In the rows, zero is written as 128.
Here are made-up things, facts about them, and rows of numbers that follow some of those facts. Name the thing behind each unnamed row.

Facts:
beka κ:simir
beves κ:fanol zitatrem
bikoduk Σ:brezu zelel potin κ:simir
boplar κ:gemak zitatrem
botim Σ:gole κ:somu
bragro Σ:sovo grabres brezu potin κ:vamur kege
bragrogor κ:sedu sivol
brevak κ:gaplu
brikla κ:vakiku saklek
dagi Σ:rekar febrazo κ:neres kino
dezur Σ:groskur truzo tobepur tresur
drabadror κ:trigo
drabril κ:simir
driskam κ:kibudam
drostos κ:drabril
druklo κ:sovo sopu duklor
drusom Σ:truzo libro febrazo
duklor Σ:tralibam rekar κ:bikoduk
duvi κ:gaplu
fabri Σ:flemak κ:naflo sodur
fanol κ:mumun zolon
febrazo κ:flunes
fite κ:trudu zitatrem flunes
fladem κ:gemak vakiku mulugrir
flemak κ:vakiku
flemusak κ:trefe
flestuk Σ:vilar kleskul κ:nodru mumun flunes
flibravak Σ:gesopil flemak potin κ:nodru
flisak Σ:talidro kibruk plazan beka sodur κ:groskur leze
flitra κ:gesopil
floflos Σ:drabadror brezu brikla losa κ:zolon
floplos κ:varorom gaplu kize
flosem Σ:tralibam
fluklu Σ:saklek trogedo κ:boplar vilar somu
flunes κ:trudu zitatrem
fodun κ:tave
gaplu κ:trudu flunes
gemak Σ:flovas kege druklo skose grekles kize flemusak κ:flunes
gesopil κ:flestuk
gester κ:gesopil
gropladrak Σ:tuflis truzo letir κ:gole losa
gupo κ:zitatrem
kadal Σ:zitatrem
kibudam κ:rura skorir
kifos κ:tobepur sivol
kize κ:floflos
kleskul κ:drusom
klidos κ:fite
lagros κ:nodru
lami Σ:grabres floplos mulugrir troto
lasti κ:surutuk lami
letir κ:flunes vepor
leze κ:trudu
libro κ:tresur
losa κ:pevom vuflin
mavim κ:nade flestuk
modri Σ:skenifle leze κ:boplar plazan
mumun Σ:trukim κ:somu
nade κ:febrazo
naflo Σ:rura storekin gotar simir zelel
nafol κ:tufu
nelak Σ:storekin grekles κ:zolon brikla
neler κ:fladem skiklin
neres Σ:tralibam letir tresur vimi κ:kadal trefe
nobam κ:nuplen sodur
nodru Σ:mavim tiklor letir flitra potin
noze Σ:trukim brikla κ:sedu
nupam Σ:gaplu κ:rura gemak gaplu
nuplen κ:gupo
pladrel κ:lasti febrazo
plazan κ:saklek
potin κ:vakiku plazan
rabo Σ:klidos fodun tiklor kibruk gotar κ:tirum zelel tobepur
refur κ:fleli neres
rekar κ:nupam
rubu κ:rura
simir κ:vilar
sivol Σ:pevom gole gesopil flunes κ:trudu
skagrim κ:nade
skenifle κ:zipler
skiklin κ:skorir
skorir κ:trudu flunes
skulam Σ:zotrul talidro beves libro κ:trudu
sodur κ:botim
somu κ:skorir tobepur
sori Σ:fleli neler lakam
sovo κ:lagros
stazupim κ:flovas surutuk
storekin κ:zotrul gemak duvi febrazo
talidro κ:varorom nobam
tave κ:fanol boplar
tirum κ:brikla
tobepur κ:flunes
trefe κ:floflos gaplu
tresur κ:gotar
trigo Σ:kibruk zitatrem tobepur losa
trogedo κ:fleli sopu
troto κ:pevom sodur
trudu Σ:zotrul drabadror driskam
trukim κ:trudu
tuflis κ:mavim surutuk
tufu Σ:stazupim truzo brevak drabril flitra zitatrem lakam
vaflur κ:mulugrir brikla troto
vakiku Σ:rekar grekles sedu κ:kibudam
vamur κ:skagrim
varorom κ:nobam floflos kifos
vepor Σ:stazupim nuplen vuflin
vilar κ:fite truzo
vimi κ:fladem
vuflin κ:fladem
zelel κ:nupam surutuk
zipler κ:fanol
zolon Σ:rubu brikla flitra κ:rura
zukam κ:rubu libro rekar
zustar Σ:tirum storekin gotar κ:flitra bikoduk

Some things and their rows:
[119 137 122 131 141 132 113 123 123 118 141 138 148 130 122 120 121 135
 146 128 103 121 128 130 140 111 126 135 132 110 134 128 127 130 144] : duklor
[120 126 125 127 128 128 130 118 130 134 126 136 123 131 123 126 133 109
 124 134 131 128 130 127 126 123 128 126 128 135 128 127 131 121 119] : tave
[120 128 110 129 178 130 135 145 130 123 122 107 126 143 125 139 136 106
 130 129 127 125 137 127 128 140 143 131 119 124 132 122 129 125 140] : gropladrak
[123 129 126 128 145 125 136 153 128 128 123 122 114 130 129 136 134 140
 122 128 138 134 138 126 125 137 129 125 130 127 130 131 116 123 127] : driskam
[128 128 124 128 135 127 131 128 126 126 129 125 129 131 127 129 128 127
 129 128 121 129 129 127 130 133 131 130 125 125 130 125 130 131 132] : fanol
[115 127 108 130 173 131 127 139 127 132 127 119 124 143 120 139 136 100
 128 136 133 124 137 126 129 116 144 129 125 124 131 127 124 119 134] : noze
[111 129 129 130 126 132 113  95 128 141 139 156 128 129 113 119 130  94
 131 144 122 122 128 127 132  88 131 128 138 133 127 133 129 116 114] : bikoduk
[155 127 129 126 160 134 124 138 136 124 139 102 136 137 120 159 119 120
 135 129  86 147 119 128 131 127 150 146 111 122 124 126 138 131 149] : botim
[122 128 130 128 138 124 129 144 132 132 123 126 115 125 125 131 137 124
 119 133 142 137 137 129 126 130 124 123 134 129 130 134 118 117 124] : fodun
[115 129 113 129 167 130 128 136 127 128 125 122 129 140 123 135 135 105
 128 135 134 126 134 127 131 119 138 129 127 123 129 129 127 118 132] : rabo
[123 139 132 131 126 125 107 145 139 104 119 125 141 117 128 115 132 125
 127 123 121 145 136 137 130 141 111 126 136 112 135 133 125 118 136] : flemusak
[160 128 146 122 133 127 131 146 135 128 137 110 125 123 124 152 120 150
 128 127 101 153 118 127 128 135 129 139 118 127 123 131 130 131 142] : flunes
[170 128 157 124 102 118  82 180 114 134 113 132 127 110 138  89 113  91
 148 126 146 122 141 127  97  85 171 128 119 127 124 127 133 127 122] : leze
[112 130 111 130 166 129 126 135 126 131 126 123 126 139 121 135 136 102
 130 135 134 124 136 126 131 119 140 128 128 123 130 128 123 118 132] : skulam
[124 129 128 127 130 128 129 124 128 130 129 129 130 131 125 130 128 124
 128 128 122 127 126 127 128 128 130 129 126 127 129 127 129 130 129] : fite
[131 128 129 126 132 125 140 139 126 126 127 124 116 131 129 131 128 144
 126 123 127 130 131 126 126 148 128 128 123 130 129 125 126 133 128] : brikla
[126 134 126 128 110 134 126 108 118 120 147 150 136 133 125 116 115 143
 149 123  95 110 122 124 136 126 128 138 124 122 134 119 137 149 135] : kadal
[110 124 117 128 134 130 134 108 121 139 129 143 124 138 122 123 133 105
 131 136 138 114 129 124 127 113 134 126 127 136 128 125 130 125 118] : sori
[119 130 145 127  79 130 116  93 125 129 146 168 128 121 120 103 118 135
 139 130 105 118 121 126 129 118 116 130 133 137 132 124 137 138 114] : kino
[122 126 131 128 116 125 132 117 127 130 124 138 122 123 130 118 131 124
 124 128 134 129 130 128 127 137 119 123 130 130 129 128 128 126 119] : tralibam

Name these rows:
No name comes twice in this set of rows, the named rows included.
[126 128 127 127 116 132 125 102 121 129 139 144 140 134 123 122 120 129
 141 129 110 116 120 127 134 117 130 133 124 127 128 123 135 136 129]	nodru
[119 131 149 127  75 127 130 104 118 134 145 169 118 115 125 102 117 166
 137 128 116 115 124 123 129 119 108 126 137 137 132 126 125 142 110]	fleli
[120 141 140 133 116 125  98 130 135 110 128 144 147 110 124 107 126 130
 129 127 118 143 134 135 133 119 101 127 146 110 135 139 121 114 129]	druklo
[135 121 139 124  89 125 147 115 131 116 123 123 119 130 134 120 126 126
 124 118 122 128 124 127 121 181 124 127 113 144 131 112 145 147 120]	gotar
[118 136 124 131 149 129 113 140 128 130 135 138 128 124 121 128 129 138
 131 135 119 132 134 129 135 102 127 129 139 118 131 136 114 116 135]	drostos
[116 141 121 132 155 133 105 139 126 113 141 137 139 127 118 123 123 128
 143 129 101 123 134 129 141 112 126 137 134 108 139 130 123 129 145]	dagi
[121 133 143 128  90 130 114  98 124 128 147 166 133 120 122 108 118 143
 140 130 102 120 121 127 134 117 114 131 135 129 131 127 133 137 123]	sopu
[117 131 114 132 160 130 116 134 134 117 121 118 141 137 123 132 136  90
 129 132 126 133 136 132 132 126 136 129 127 118 132 130 130 114 140]	nelak
[129 121 124 127 125 127 131 102 122 141 125 133 139 132 131 120 132 124
 125 132 140 129 121 126 130 118 128 124 129 127 121 131 126 118 121]	nade
[110 123 116 128 137 132 129 105 124 142 129 141 124 140 119 128 136  95
 129 142 132 115 129 126 129 105 135 127 127 135 127 126 132 120 117]	mumun
[153 128 135 129 143 124  73 176 118 142 114 129 130 123 126 100 121  39
 148 141 152 116 148 129  99  54 186 129 123 125 124 131 131 110 124]	modri
[130 128 137 128 100 126 133 117 131 112 123 126 136 123 134 111 127 128
 129 118 124 132 124 131 127 161 118 127 120 128 132 120 139 136 127]	sedu
[132 122 141 125  94 125 135 113 128 123 125 133 125 126 133 119 127 129
 126 122 125 132 124 129 123 154 120 126 122 137 129 121 137 137 123]	rura

The same things again, as new rows of numbers:
Some things and their rows:
[113 180 133 123 114 102 131 148 105 143 178 182 122 181 206 132 182  83
 161 142 131 115 162 165  72 126 137 186 135 133 100 200 107 208 114  78
 152 113 158 135 136 142 194 186 245 102 118  73] : bikoduk
[161 122 114 138 187 108 102  91 106 156 173 125 127 121 114 109 154 102
 100 127 100  78 131 182 113 159 161 130 137 175 137 106 123 166 130  71
  91 106 126 111 149 144 133 172 145  76 155 107] : potin
[106 108 122 133 139 136 126 117 129 119 111 116 152 121 119 123 121  94
 144 116 105 151 135 113 164 167 121 112 133 132 160 173 142 121 121 152
 124 153 102 129 114 142 130 143  94 148 138 123] : kino
[136 136 129 137 144 118 106 122 131 130 137 138 112 138 125 123 134 136
 108 136 124 124 129 156 129 139 122 113 133 132 129 130 134 140 141 123
 140 125 136 122 125 113 118 135 123 109 134 135] : troto
[101  79 118 117  69 109 105 179 120 120 111 146 191  92 105 111 110  80
 189 128 154 132 160  92  85 158 141 156  90 128 137 151 146 155  95 140
 135 143  99 151 114 156 138 151 122 164  98  37] : naflo
[136 126 123 122 117 111 145 129 106 139 157 154 162 127 143 120 170  97
 140 132 118 103 149 140  89 119 163 178 137 139  93 131 122 187 115  74
  82 108 121 133 168 148 153 162 181 112 141  78] : bragro
[144 117 137 129 118  97  91 147 123 115 119 122 146  68 120 151 100 146
 138 148 160 143 145 133 105 144 115 131  78 134 139  92 122 131 140 119
 172 120 153 132 111 126  94 154  99  79  98  92] : storekin
[121  94 110 146 113  82 182 151 120 143 119 142 104 151 137 107 133 131
 134 128 159 108 131 115 108  94 128 143 123 122  84 125 111 155 101  89
 103 107  87 117 130 101 166 130 173 145 155 120] : gropladrak
[158 107  95 131 173 139  81  89 101 144 169  97 105 146 112  88 125 118
  79 139  95  99 118 170 106 152 136 132 121 180 129  94 144 141 146 105
 103 140 156 126 143 146 120 123 133 103 154 137] : flemak
[141 150 125 135 140 130 114 120 138 110 136 157 117 148 119 124 127 149
 111 132 118 128 130 146 138 118 118 101 135 122 119 107 129 128 144 120
 144 118 128 126 123 121 120 128 101 119 137 128] : nuplen
[140 151 131 137 140 126 115 124 140 109 128 140 112 136 117 124 130 144
 114 133 121 129 123 138 138 122 120 111 139 117 122 113 129 135 140 126
 139 123 140 127 127 123 117 129 112 112 131 132] : skenifle
[123 132 131 115 162 110 162 128 149 160 128 103 133  91 159 119 148 146
  96 152 124 183 151 122 142  96 126 126  98 116  91 138 118 111 146 127
 138 114 135 127 136 109  89 118  97  79 106 148] : brevak
[100 121 122 137 141 128 132 129 128 117 118 115 151 119 113 123 115  92
 145 121 107 146 142 119 154 168 128 110 131 131 164 172 138 125 113 136
 122 138  96 133 112 137 127 147  91 144 132 113] : tiklor
[134 136 127 133 138 123 119 123 136 130 137 126 117 125 134 130 135 139
 111 141 130 134 128 140 131 125 125 113 128 129 127 135 126 135 138 123
 143 123 139 120 127 117 120 132 116 108 123 143] : refur
[132 122 111 124 127 156 141 108  97 105 153 115 160 160 158 104 137  94
 120 151 107 110 146 139  88 121 135 192 131 134  67 112 132 183 119  87
  83 128 170 150 182 154 150 144 184 136 143  78] : flibravak
[123 134 131 138 146 111 129 127 134 123 132 125 106 137 133 126 115 126
 112 135 126 138 124 130 133 128 115 114 128 126 126 135 125 125 129 125
 140 131 129 117 121 120 120 125 117 103 131 146] : stazupim
[104 109 116 133 137 140 139 122 124 114 117 112 155 127 118 116 116  94
 135 119 105 153 136 120 160 165 118 113 130 126 160 176 145 123 127 150
 126 155  97 133 111 139 129 137  97 151 138 127] : fleli
[147 194 165 146 113 132 119 139 167  71 115 168 132 133  84 106 128 182
 106 133 121 104 121 110 157 103 146  89 206  79 115  79 142 167 138 113
 118 115 129 126 150 126 101 120  87 120 117 131] : fanol
[114 114 134 120  69  90  90 190 127 129 135 165 133 115 137 124 115 124
 163 148 180 124 157 120  54 117 129 164  98 129 108 118 137 155 111 130
 176 119 152 146 114 136 135 133 161 120  85  62] : zustar
[114 114 127 128  81  96 113 167 122 123 130 133 117 122 134 130 102 100
 141 144 167 106 133 110  64 105 132 166 118 129  90 108 124 135  95 127
 132 106 150 134 128 129 125 114 155 128 107  89] : rabo

Rows to name:
No name comes twice in this set of rows, the named rows included.
[136 135 147  92  65 109 139 148 169 143 146 186 157 110 130 109 188 127
 134 142 139 142 138 100 119  54 188 148 152  76  50 132 130 161 137 119
  61 111 109 117 187 131 109 105 137 105 117 121]	floflos
[115 121 126 134 141 141 138 118 126 118 121 123 166 120 115 125 134  98
 143 119  95 145 140 117 162 170 136 118 135 133 159 171 134 139 118 128
 121 147  97 131 130 146 135 160 104 141 136 119]	grabres
[103  91 118 163 143 100 192 132 124 132  84 115 121 153 123 111 110 118
 155 117 115 154 119 100 187 155 108  99 135 131 161 163 121 142 111 104
 130 154  61 117  95 124 160 148 111 152 160 145]	truzo
[147 114 133  76  44 139  93 135 140 147 155 201 132 140 146 169 181 101
 173 119 169 126 105 135 102  79 164 154 119 103  87 142 114 107 163 168
  92 142 114 110 159 133 145 106 162 142 149 150]	noze
[122 134 110  99 116 157 189 151 118 221 145 140 126 172 155  90 183 171
 158 125 132 115  98 102  90  68 143 157 102 165 123  69 114  98 112 129
 154 121 104 152  92 179 177  72 168 174 106 119]	skulam
[135  79 124 109  94 103 158 141 136 155 120  95 154  68 141 112 143 142
 103 153 157 149 147  80 105  67 155 177 102 101  50 108 133 134 133 131
  71 124 149 137 177 113  90  91 143 101  99 134]	nupam
[118 111 118 116 101 118 126 157 127 141 141 143 113 150 138 107 121 121
 132 143 148 119 131 116  80  91 130 151 122 125  86 110 136 127 111 131
 124 120 127 138 118 138 135  95 145 150 120 107]	flisak
[144 206 149 101 183 213 178 102 102 129 123 101 160 132 140 186 118 184
 155 111  88 117  92 119 114  88 129 125  90 158 145   9  72  27 117 119
 159  85 141 149 102 180 128 108 110 162 137 109]	flunes
[ 99 112 109 116 151 190 113 102 108  98 130  91 152 156 122  97  97  87
 112 140  80 162 133 118 144 167 106 130 137 124 138 159 163 115 135 171
 115 176 146 155 129 158 128 104  79 183 135 129]	gole
[127 112 111 119 120 151 130 128 110 121 152 135 135 165 146  94 139 120
 111 142 125 113 135 131  92 111 133 175 129 132  70 112 141 163 121 110
 100 127 158 144 171 142 151 114 163 150 134  96]	fabri
[146 116 120 133 137 100  75 129 132 139 151 130 103 113 103 113 119 134
 110 137 140 102 130 152 111 139 129 109 125 154 147  99 135 130 135 122
 149 121 147 123 115 123 105 131 107  93 122 136]	tirum

The same things again, as new rows of numbers:
Named rows:
[119 140 136 119  90 117 138 116 107 114 109 107] : lakam
[161 161 145 159  95 132 130 131 150 139 129 121] : sodur
[119 148 121 138 102 111 137 145 131 194 156 127] : gaplu
[ 83  96 105 147 185 141 109 146 172 137 133 152] : skulam
[143 132 118 167 154 164 163 166 156  80 122 221] : vakiku
[125  73 120 141 215 160 103 143 159 104 141 130] : fluklu
[119 131  97 153 159 163 146 149 154 121 150 208] : gemak
[132 129 125 133 130 121 125 141 126 171 151 106] : leze
[132 102 137 139 208 154 100 146 166  93 134 156] : modri
[120 141 164  94 146  89 111 141 126 114 142 115] : zukam
[143 112 104 121 110 125 139  90  99 128 112  74] : sovo
[123 118 146 116 148  94 118 135 136 152 135  92] : bragrogor
[144 180 123 150  79 131 144 134 129 163 156 166] : rura
[161 152 167 126 106 140 111 122 152  83 120 112] : losa
[137 107 109 115 102 154 123 109  94 138 123  69] : flitra
[155 117  98 124 108 136 124 101  59 149 133 109] : gesopil
[119 133 113 144  66 109 168  97 133 145  83 108] : fleli
[126  96 112 134 164 142 159 162 122  89  61 181] : flosem
[146 137 138 112 112 109 131  98 120 124 100 119] : grabres
[129 131 145 106 120 105 136 110 125  92 103 101] : nafol

Name these rows:
No name comes twice in this set of rows, the named rows included.
[132 128 125  80 134 138 131 140 207 181 153  81]	trukim
[ 76  91 122 157 152 104 153 158 154 147  46 180]	neres
[136  47  85 142 171 154 185 146 102  98  56 127]	duklor
[ 95 104 111 134 144 146 133 126 145  79  88 167]	sori
[114 107 161 144 175 143  96 142 147  47  82 167]	gropladrak
[103 114 143 114 130  64 143 108 159 142  91  76]	refur
[116 138 129 114 118 105 128 136 122 169 152 126]	duvi
[124 115 137 152 221 119 133 144 190  64 152 186]	nelak
[142 135 127 125 105  99 176 117 125  82 133 113]	grekles
[ 55 112 106 169 115 121 134 112 189 129  78 171]	kadal
[154 115 116 143 122 155 124 118 105 152 149  77]	vilar

